Read these off the table that follows. Indices start at 1.
1) Report the entry at row 2, column 2.
2) Report the entry directly above the largest entry.
3) Report the entry in the top-right corner.
4) Report the entry at row 1, column 3.
5) Report the entry in row 2 and column 3.
6) Report the entry at row 3, column 1.
7) Report the entry in row 1 and column 2.
8) Report the entry just right of 308.
[[-272, 332, 187, -292, -75, 49],
 [239, -327, 64, 448, -123, -510],
 [694, -35, 264, -544, 224, -266],
 [-10, 345, 337, -800, 307, -648],
 [203, -199, 45, -390, 718, -332],
 [216, 409, 160, 571, 222, 145],
 [240, -198, 163, 44, 60, -356],
 [224, 374, 160, -214, 398, -86],
 [501, 210, 308, 338, 198, 178],
 [-146, -97, 250, -565, 180, 218],
 [233, 248, 174, 530, 460, -106],
 [-512, 30, 37, 109, 209, 402],
 [185, 430, 363, -289, 220, 384]]
1) -327
2) 307
3) 49
4) 187
5) 64
6) 694
7) 332
8) 338
